Each row has a name. After each piece below comes the name of the row it's from, unless a question asks for something else. Each question is about the rows just above it.

[144 133  58  93  89 157 133 150 169 107 128] = sevo
[109 105  69 116  81 141 105 152 175 115 125] = beva
[124 130  71 104 119 124 130 147 187 102 121] = Dadof
[116  94  93 106 125 123  94 144 192 103 109] = sisab
[149 136  71  80 128 118 136 155 183  98 138] = mapi
[109 105  69 116  81 141 105 152 177 136 134] = Dunor
[119 124 104 130 124 130  71 156 167  79 128] = Larif
The row with [149 136  71  80 128 118 136 155 183  98 138] is => mapi
asked: [109 105  69 116  81 141 105 152 175 115 125] => beva
Where do [124 130  71 156] appear? => Larif
asked: [124 130  71 104 119 124 130] => Dadof
The row with [119 124 104 130 124 130  71 156 167  79 128] is => Larif

[118  84 125 218] = zomas
[118  84 125 217] = tuva
[ 92 191 137 143] = biso
[ 92 191 137 142] = Kamir
[ 92  84 126 116] = Zibu
After [ 84 126], its row goes on with => [116]
asked: [118  84 125 218] => zomas
asked: [118  84 125 217] => tuva
asked: [ 92 191 137 142] => Kamir

[149 101 184 129 129 174 149 171] = rir
[ 80 170  80 211 182  92 172  88] = suv
[136 119 140 107 110 129 125 139] = pepig
[133 124 138 129 136 132 145 145] = reme
[162  97 138 131 113 153 170 165] = gobur
[141 111  95 111  88 116 123 118] = pigen
[161 102 133 126 112 153 162 158] = fezol
[161 102 149 124 122 151 155 158] = mugut
[ 85 154 134 105 155  97 100 111] = nosap
[144 115 107  86  71 112  88  98] = nas
[137 126 128 123 128 127 133 131] = vukal
[166 121  54  24  21 100  68  77] = zev
The rest of the row after [ 71 112]: => [88 98]
The rest of the row after [112 153]: => [162 158]

[133 118 125 120 131 160 159 142 146 123 147] = zuf
[125 141  47 109 110 156 141 141 146  98 131] = buben
[123 130 115 132 110 146 113 137 108 103 137] = nalef
[141 143 146 113 132 160 159 136 126 104 109] = Nagem
asked: [132 110 146 113 137 108 103 137] => nalef
Go on from [141 146] to the end of its row. => [ 98 131]
After [131 160 159], its row goes on with => [142 146 123 147]
[141 146] is in which row? => buben
The row with [132 160 159 136 126] is => Nagem

[230 129  71  85] : Gadu
[172 150  77 114] : Zofi
[230 129  70 153] : rened
asked: [230 129  71] => Gadu
Go on from [230 129  71] to the end of its row. => [85]
[129  70 153] is in which row? => rened
Which row holds [230 129  71  85]? => Gadu

[130 139  96 130 119 174 207 190 108  28 128 122 136 163 173 156 139 180
 205 143 131  46  68 169 150 166  69  75 170 163 136 117] = zeso
[189 116 133 166 187 119 118  93 100 145 154 160 109 126 101 108 128 130
 101  89 133 163 195 125 158 129 153 200 142  90  76  89] = kof
[171 146 120 148 172 129 171 107  80  73 125 151 118 140  86 134 129 192
 139  76  99  81 141 152 181 174 134 177 194  82  96  61] = Mezu
[200 142  91  76  89  77 101  77 102 182  76  69  80  87 175 112  82 129
 155 121 137 182 167 108 104 169 124 167 155  70 111  91] = novop
[134 137 129 143 124  97  61  55  70 173  81 108 108 119 122  77  97 103
 103 132 139 182 162 107 104 136 167 171 126 100 135  82] = Feve
[ 78 154  82 123  83 106 114 120  70 172  69  51  90 106 149 120 109 145
 155 120 158 144 138 114 141 169 124 166 172  63 117  88] = Gezu
[130 139 120 149 172 174 207 190 108  28 128 122 136 163 143 156 139 180
 205 143 131  46  68 169 150 166  69  75 170 163 136 117] = Tez
Go on from [120 148 172] to the end of its row. => [129 171 107  80  73 125 151 118 140  86 134 129 192 139  76  99  81 141
 152 181 174 134 177 194  82  96  61]
After [107 104], its row goes on with => [136 167 171 126 100 135  82]
Which row holds [130 139 120 149 172 174 207 190 108  28 128 122 136 163 143 156 139 180
 205 143 131  46  68 169 150 166  69  75 170 163 136 117]? => Tez
asked: [129 155 121 137 182 167 108 104 169 124] => novop
After [169 124 167], its row goes on with => [155  70 111  91]
[200 142  90  76  89] is in which row? => kof
The rest of the row after [ 70 172]: => [ 69  51  90 106 149 120 109 145 155 120 158 144 138 114 141 169 124 166
 172  63 117  88]

[111 102 148 185 179 145 168 146 187 101 149 146 141  90 149  94] : nivuv
[111 102 148 185 179 145 168 146 187 101 149 146 141 185 154 179] : gage
[144 133 179 132  86 136 126 125 130 128  70 143 137 135 132 128] : keruz
[165 153 140 100  89 116 146 123  90  95  99 142 129 144 101 145] : Pev
[120 171 129 129 140  54 129 115 133 175 133 134 114  88 139  95] : nabeg
[162 111 131 137  88 131 121 124 135 121 151 137 130 140 130 145] : Dudi
[123 142  98  92 140 111 173 114  80 141 219 113 116  93 172 102] : gibav
[161 125  76 146  58 137 135 126 138 110 209 138 145 144 129 143] : lepi
[165 153 140 100  89 116 146 123  90 167 102 134 114  88 139  95] : lur
[130 128 180 117 176 120 171 129 129 140  54 129 113 133 175 133] : Ledu
asked: [144 133 179 132  86 136 126 125 130 128  70 143 137 135 132 128] => keruz
asked: [129 140  54 129 113 133 175 133] => Ledu
Where do [120 171 129 129 140  54 129 113 133 175 133] appear? => Ledu
After [129 115], its row goes on with => [133 175 133 134 114  88 139  95]

[ 67 112 130 104  64]  gok
[ 89 135 129 104  63]  Vol
[128 112 108  88 130]  fod
asked: [112 108  88 130] => fod
The rest of the row after [ 89 135 129 104]: => [63]
[129 104  63] is in which row? => Vol
Go on from [130 104] to the end of its row. => [64]

[123 101 199 148 132 126 110 129 136] -> Gudu
[123 199 148 101 138 126  61 129 159] -> sifus
[141 142 221  82 132 126 110 129 136] -> menep
[128 102 199 147 139 127 152  95 159] -> Zaduv
[131 168  98  86  81 126 152  95 136] -> Lako
After [126 152  95], its row goes on with => [136]
Which row holds [101 199 148]? => Gudu
Which row holds [131 168  98  86  81 126 152  95 136]? => Lako

[ 64  72  98  79  46 149 176 207 158] -> Fesa
[73 39 69 63 73 97 98 79 46] -> nevel
[64 73 39 69 63 73 98 79 98] -> bapum
asked: [ 72  98  79  46 149] => Fesa
Go on from [64 73] to the end of its row. => [39 69 63 73 98 79 98]
Which row holds [73 39 69 63 73 97 98 79 46]? => nevel
asked: [73 97] => nevel
asked: [73 39 69 63 73 98] => bapum

[ 92 150  64  98 180 126] : nak
[ 77 145  71  89  97 146] : sut
[152 122 137 134 190  89] : nev
[ 94 125  93 100 100 128] : nuv
[ 70 130 114  69 119 125] : Febi
[ 86 125  93 110 119 113] : Susob
[ 69 150  63  84 104 154] : lene
[132  90 139 122  41 139] : soz
[164 197 199 129  41 139] : moma
[ 86 125  93  94 105 133] : Zufe
[ 69 130  97 103  95 126] : dom
[ 68 154  69  80 105 156] : sibiz
The rest of the row after [ 70 130]: => [114  69 119 125]
asked: [ 77 145  71  89  97 146] => sut
Where do [164 197 199 129  41 139] appear? => moma
asked: [145  71  89  97] => sut
The rest of the row after [150  63]: => [ 84 104 154]

[125 127 180 149 129 104 137 108 122 164 116 136 138] : Zumo
[111 120 135 130 130 153 122 113 122 194 143 143 159] : reb
[ 47 128 130 140 119 167 129 125 127 178 114  87 120] : kis
[141 138 130 120 133 142 129 152 126 161 124 112  62] : Sudo
[116 119 113 126 123 129 134 113 123 154 140 133 104] : kov
[132 140 119 167 117 116 132 123 133 131 120 151 153] : dalut
Where do [125 127 180 149 129 104 137 108 122 164 116 136 138] appear? => Zumo
Go on from [113 122] to the end of its row. => [194 143 143 159]
Where do [125 127 178] appear? => kis
asked: [130 140 119 167] => kis
After [127 180], its row goes on with => [149 129 104 137 108 122 164 116 136 138]

[ 96  98 122 121] : gige
[ 90  93 125 123] : voz
[107 107 115 117] : bunid
[106 111 132 142] : Siza
[120 115 125 113] : vunaz
[ 46  56 106 119] : vuko
[172 165 132 119] : rar
[ 93 125  90 111] : ridib
[ 91  89 115 111] : ganot
asked: [ 90  93 125] => voz
asked: [ 46  56 106 119] => vuko
asked: [120 115 125 113] => vunaz

[137 140 154  39 143 124  88 151 109 159  95] = Fotu
[147 158 184  38 143 124 109 186 123 115 136] = bev
[147 158 184  38 143 124 109 186 123 144 111] = lereb
[137 140 154 100 129 111 108 186 123 144  95] = Ladaz
After [109 186 123 144], its row goes on with => [111]
Which row holds [137 140 154  39 143 124  88 151 109 159  95]? => Fotu
After [124 109 186 123 115], its row goes on with => [136]
[147 158 184  38 143 124 109 186 123 144 111] is in which row? => lereb
After [ 88 151], its row goes on with => [109 159  95]

[128 128 131 137] : piba
[138 147 171 130] : movo
[141 156 188 128] : kezer
[131 135 137 127] : Nipig
[133 138 148 128] : pem
[128 163 211 131] : Gimom
[145 156 222 138] : zate
[139 128 131 132] : Bozu
[135 128 159 128] : nuse
[149 134 137 133] : Nini
Go on from [135 137] to the end of its row. => [127]
Which row holds [139 128 131 132]? => Bozu
The row with [222 138] is => zate

[181 220 215 229  77] : nos
[220 215 228 229  86] : gipe
[228 226  86  41 163] : Zado
Where do [220 215 229] appear? => nos
asked: [228 226  86  41 163] => Zado
Which row holds [228 229  86]? => gipe
[215 228 229] is in which row? => gipe
Go on from [181 220 215 229] to the end of its row. => [77]
The row with [181 220 215 229  77] is => nos
Where do [215 229  77] appear? => nos

[ 38  95 170  36  81 181 155 216 205 205 116 179 208  57 221  46]  Sef
[162 127  39  61 216  43 114  80 182 180  44 207 114 141  36 161]  fusa
[156 151  37 189  94 114  36 154 101 187 164  41 223  56  71 146]  Fus
asked: [ 36 154 101] => Fus
asked: [162 127] => fusa
Go on from [155 216 205 205] to the end of its row. => [116 179 208  57 221  46]
The row with [182 180  44 207] is => fusa
asked: [ 37 189] => Fus

[145 173 202 161 123 140 139 145 186 122] -> Radu
[123 155 174 150 126 131 142 133 157 145] -> tus
[190 127 116 138 122 143  55 158 110  54] -> Vebo
[145 173 202 161 123 114 139 145 186 122] -> kubov
asked: [145 173 202 161 123 140 139 145 186 122] => Radu
asked: [145 173 202 161 123 114 139 145 186 122] => kubov
[140 139 145 186] is in which row? => Radu

[201  26 169  82 171] : Nese
[201 154 169  39 171] : gefus
[200  26 169  82 171] : Rup
[194  27 169  40 179] : mebu
[201  26 169  39 171] : gon
[ 54 205 138 157 194] : fuzar
[194 163 122 194 149] : musad
After [201 154 169], its row goes on with => [ 39 171]
The rest of the row after [ 27 169  40]: => [179]
Go on from [169  40] to the end of its row. => [179]
asked: [201  26 169  39 171] => gon
asked: [201  26 169  82 171] => Nese

[134 156 126 123 120 143 158 121 156 132 168]  dogo
[112  54 147 132 122  89  95 174  81  78 108]  Mizo
[135 109 131 139 157 113  80 130  97 128  66]  zad
[127 181 112 134 130 150 172 124 160 130 185]  Bubo
[113 156 121 116  96 154 193 121 168 192 132]  riz
[134 181 111 134 130 150 155 102 158 157 145]  dag
[139 107 128 151 158  98  70 141  88 104  66]  dobul
[113 156 121 116  96 143 158 122 156 149 194]  rire
[115  33 157 129 118  72  87 190  77  42 122]  Pok
[132  93 143 118 138 117  94 135 106 118  98]  nem
Where do [143 118] appear? => nem
The row with [127 181 112 134 130 150 172 124 160 130 185] is => Bubo
asked: [113 156 121 116  96 143 158 122 156 149 194] => rire
After [143 158 121 156], its row goes on with => [132 168]
[135 109 131 139 157 113  80 130  97 128  66] is in which row? => zad
Go on from [181 111 134 130 150] to the end of its row. => [155 102 158 157 145]

[149 122 139 106 131 134  83 129 109 113  72 163  95 139 122 143  42 162
 173 120 109 117 105  79 133 134 115 120 136 105 113 112 150 129 112 108
 134  90 148 107 112  87 125 139  64 139 147  97 136  64 125 178] = Vuzup
[160 138 121 111 122 151  93 129 110 129  92 178 102 134 119 157  44 162
 156 109 122 117  91  88 145 133 131 130 129 107 140 118 149 131 112 121
 148  94 132  98 128  92 133 147  75 145 132 115 130  75 103 187] = rara
[149 122 139 106 140 134  83 129 132 113  72 163  95 139 122 160 123  46
 170 120 109 117 105  79 133 134 115 120 136 105 113 112 150 131 112 108
 134  90 148 107 112  87 125 139  64 139 147  97 136  64 125 178] = zige
[168 144 109 126 110 146  74 128 109 121 120 175 111 121 108 136  45 174
 168  99 139 120 100  92 124 135 116 122 130 101 141 146 151 154 112 113
 159 111 124 110 135  84 133 152  77 131 118 102 121  77 124 178] = Megat
[150 125 107 114 127 145  84 129 108 108 109 182 104 120 116 156  42 174
 163 112 129 112 103  98 122 116 116 114 135  90 123 119 164 123 112 114
 158  86 134  93 110  82 123 148  69 136 119  81 137  69 104 181] = vib
[155 139 127 110 106 137  79 129 115 113 101 158  93 124 118 123  46 160
 170 124 122 122  92  80 121 123 122 122 125 111 134 120 147 130 112 108
 140  98 148  96 141  80 124 150  65 140 124 112 133  65 108 181] = Depel
[ 81 137  68 120 119 144  96 129 125 136 106 179  97 130 116 142  43 178
 167  93 142 119  99  89 135 125 134 117 123  88 130 127 158 119 112 120
 163 113 113 101 117  59 111 150  72 144 121  97 132  72 137 173] = Tulus
[168 132 124 106 138 136  87 129 113 127  85 177 105 128 119 157  45 165
 166 115 116 119  91  83 136 143 134 134 128 113 130 125 159 149 112 115
 149  95 134 119 121  71 127 150  66 152 134  98 131  66 134 173] = Velu
[149 122 139 106 131 134  83 129 109 113  72 181  95 139 122 143  42 162
 173 120 109 117 105  79 133 134 115 120 136 105 113 112 150 129 112 108
 134  90 148 107 112  87 125 139  64 139 147  97 136  64 125 185] = nes
[160 128 118 111 122 151  93 129 110 129  92 178 102 134 119 157  44 162
 156 109 122 117  91  88 145 133 131 130 129 107 140 118 149 131 112 121
 148  94 132  98 128  88 119 150  62 142 128 101 141  62 115 167] = Muvu
[152 139 121 113 107 138  82 129 113 125 101 179  88 130 111 142  46 171
 153 129 109 128  85  85 130 120 121 106 144  97 128 108 158 148 112 125
 139 105 131 110 145  73 124 155  66 138 137 104 114  66  86 186] = folo
The rest of the row after [128 119]: => [157  45 165 166 115 116 119  91  83 136 143 134 134 128 113 130 125 159
 149 112 115 149  95 134 119 121  71 127 150  66 152 134  98 131  66 134
 173]
The row with [149 122 139 106 140 134  83 129 132 113  72 163  95 139 122 160 123  46
 170 120 109 117 105  79 133 134 115 120 136 105 113 112 150 131 112 108
 134  90 148 107 112  87 125 139  64 139 147  97 136  64 125 178] is => zige
The rest of the row after [139 121]: => [113 107 138  82 129 113 125 101 179  88 130 111 142  46 171 153 129 109
 128  85  85 130 120 121 106 144  97 128 108 158 148 112 125 139 105 131
 110 145  73 124 155  66 138 137 104 114  66  86 186]
Which row holds [123  46 160 170]? => Depel
Where do [ 81 137  69] appear? => vib
Go on from [121 113 107 138  82] to the end of its row. => [129 113 125 101 179  88 130 111 142  46 171 153 129 109 128  85  85 130
 120 121 106 144  97 128 108 158 148 112 125 139 105 131 110 145  73 124
 155  66 138 137 104 114  66  86 186]

[236 158 150 160]  Tir
[109 143 144 163]  veres
[114 158 149 160]  vamu
After [158 149], its row goes on with => [160]
Which row holds [109 143 144 163]? => veres

